Here is a tiny trained network, its code and every weight. The questions are about switching its units off for an input and a class, where a switched-off unit gives its printed mean instead of its output.

import numpy as np


def w(rows, s, z=0):
    codes = np.array(rows[::2]) - 128.0
    scale = np.full(codes.shape[1], s)
    scale[-1] = z or s
    return codes * scale


def norm(h):
    return h / np.sqrt((h * h).mean(-1, keepdims=True) + 1e-5)


def f(y):
    return y / 2 * (1 + np.tanh(0.7978845608 * (y + 0.044715 * y**3)))


def log_softmax(a):
    a = a - a.max(-1, keepdims=True)
    return a - np.log(np.exp(a).sum(-1, keepdims=True))


def net(x, mask):
    res = np.array(x, float).reshape(1, 2) / 4 @ E
    u = 0
    for l in range(3):
        y = f(norm(res) @ A[l][:, :-1].T + A[l][:, -1])
        res = res + np.where(mask[u : u + 12], y, B[l][:, -1]) @ B[l][:, :-1]
        u += 12
    return log_softmax(norm(res)[-1] @ U[:, :-1].T + U[:, -1])


A, B = {}, {}
E = w([
[24,147,168],'x0',
[254,156,119],'x1',
],0.008)
A[0] = w([
[89,99,174,55],'L0N0',
[131,162,156,77],'L0N1',
[92,103,62,254],'L0N2',
[155,94,149,26],'L0N3',
[135,126,137,31],'L0N4',
[147,250,188,34],'L0N5',
[112,108,144,127],'L0N6',
[132,131,139,87],'L0N7',
[160,169,159,201],'L0N8',
[100,129,102,140],'L0N9',
[137,129,111,48],'L0N10',
[123,116,157,105],'L0N11',
],0.017,0.00092)
B[0] = w([
[132,89,71,228],'L0N0',
[141,178,173,154],'L0N1',
[140,254,112,209],'L0N2',
[94,113,124,135],'L0N3',
[118,127,136,120],'L0N4',
[142,230,121,254],'L0N5',
[165,127,93,154],'L0N6',
[143,111,170,126],'L0N7',
[136,131,218,194],'L0N8',
[155,158,91,163],'L0N9',
[98,109,110,125],'L0N10',
[194,136,127,137],'L0N11',
],0.0091,0.0052)
A[1] = w([
[155,112,111,70],'L1N0',
[85,120,34,220],'L1N1',
[112,169,112,210],'L1N2',
[130,35,115,76],'L1N3',
[159,123,145,214],'L1N4',
[90,122,92,89],'L1N5',
[130,119,79,160],'L1N6',
[172,140,90,251],'L1N7',
[109,153,182,245],'L1N8',
[152,124,109,140],'L1N9',
[133,117,143,83],'L1N10',
[105,58,251,130],'L1N11',
],0.016,0.0025)
B[1] = w([
[93,175,132,127],'L1N0',
[190,179,83,254],'L1N1',
[153,95,25,208],'L1N2',
[102,2,50,128],'L1N3',
[53,110,195,152],'L1N4',
[151,179,135,167],'L1N5',
[111,181,84,160],'L1N6',
[70,123,153,198],'L1N7',
[164,91,20,171],'L1N8',
[70,119,107,140],'L1N9',
[95,148,136,117],'L1N10',
[206,167,119,129],'L1N11',
],0.007,0.0084)
A[2] = w([
[70,141,146,97],'L2N0',
[164,107,93,128],'L2N1',
[109,81,153,134],'L2N2',
[101,186,88,209],'L2N3',
[57,63,81,139],'L2N4',
[157,4,85,91],'L2N5',
[164,149,142,176],'L2N6',
[90,139,132,48],'L2N7',
[126,132,75,137],'L2N8',
[60,146,166,168],'L2N9',
[127,98,148,111],'L2N10',
[96,44,57,3],'L2N11',
],0.016,0.0048)
B[2] = w([
[104,217,124,121],'L2N0',
[43,195,208,145],'L2N1',
[101,131,43,128],'L2N2',
[156,105,46,247],'L2N3',
[209,103,185,145],'L2N4',
[2,113,103,138],'L2N5',
[26,48,178,165],'L2N6',
[139,212,153,118],'L2N7',
[144,83,120,182],'L2N8',
[192,166,131,128],'L2N9',
[175,195,104,123],'L2N10',
[188,91,127,133],'L2N11',
],0.0068,0.012)
U = w([
[94,26,105,161],'0',
[161,94,223,198],'1',
[164,150,3,191],'2',
[78,143,128,16],'3',
[73,86,134,94],'4',
[194,228,154,147],'5',
[123,127,125,15],'6',
[130,118,125,8],'7',
],0.024,0.013)

Each question gives the input, the list of numbers given to net, and the class t.
The units are the neurons (one row each of A and B). Each row of codes is followed by its name. A weight is (code - 128) times the scale printed after its matrix; where a second scale follows, it is the last column's (A, B and U).
mask holds one flag per neuron, layer by layer. A switched-off neuron (its flag False) gives its mean, the last column of its row in B, instead of its output. The means were averaged over made-up inputs and are rounded, as every weight is.
A unit's drop is (log p(t) with every unit on - log p(t) with that unit switched off) / (log p(t) with every unit on - log p(t) with every unit switched off).
The circuit of an input: a set's keep is (log p(t) with only the set's units on - log p(t) with every unit switched off) / (log p(t) with every unit on - log p(t) with every unit switched off). Starting from the 12 units with the biggest drops (on a tie, the unit counted first), units are removed one at a time, each time the one whose removal leaves the highest keep (on an exact tie, the one counted first), for as long as the keep stays at least 0.8.
units of the circuit, in order: the units of the circuit, biggest drop first
k most important neurons: the k neurons with the biggest drops, biggest first
k most important neurons of layer l: the k neurons of layer l with the biggest drops, biggest first
drop of u: that unit's drop, to one decimal
input [1,2], class 5: 3 most important neurons => (L0N8; L0N0; L0N5)
input [4,7], class 5: units of the circuit, in order => (L0N8)
input [4,3], class 5: units of the circuit, in order => (L0N8; L0N1)
input [-6,0], class 0: 4 most important neurons => (L0N2; L0N5; L1N3; L2N5)
input [6,6], class 5: 2 most important neurons => (L0N5; L0N8)
input [7,5], class 5: 3 most important neurons => (L0N5; L0N8; L0N1)
input [-8,1], class 0: 3 most important neurons => (L0N2; L0N5; L2N5)
input [-7,4], class 0: 3 most important neurons => (L0N5; L0N2; L1N1)
input [-5,3], class 0: 3 most important neurons of layer 2 => (L2N2; L2N3; L2N1)
input [6,8], class 5: 2 most important neurons of layer 0 => (L0N5; L0N8)
input [-8,0], class 0: 3 most important neurons => (L0N5; L0N2; L1N3)
input [3,7], class 5: 3 most important neurons => (L0N5; L0N8; L2N8)
input [-4,-1], class 0: 2 most important neurons of layer 0 => (L0N2; L0N5)
input [-7,6], class 1: 2 most important neurons => (L0N0; L1N2)
input [-4,2], class 4: 2 most important neurons of layer 2 => (L2N5; L2N3)
input [-3,2], class 0: most important neuron of layer 2 => (L2N2)
input [-3,4], class 1: 2 most important neurons of layer 0 => (L0N0; L0N8)
input [-4,3], class 1: 2 most important neurons of layer 0 => (L0N8; L0N0)
input [-8,3], class 0: 2 most important neurons => (L0N5; L0N2)
input [-1,1], class 1: most important neuron => (L1N11)
input [4,6], class 5: drop of L0N8 => 0.4
input [-2,7], class 1: drop of L0N2 => 0.0
input [-4,0], class 0: drop of L2N5 => 0.1
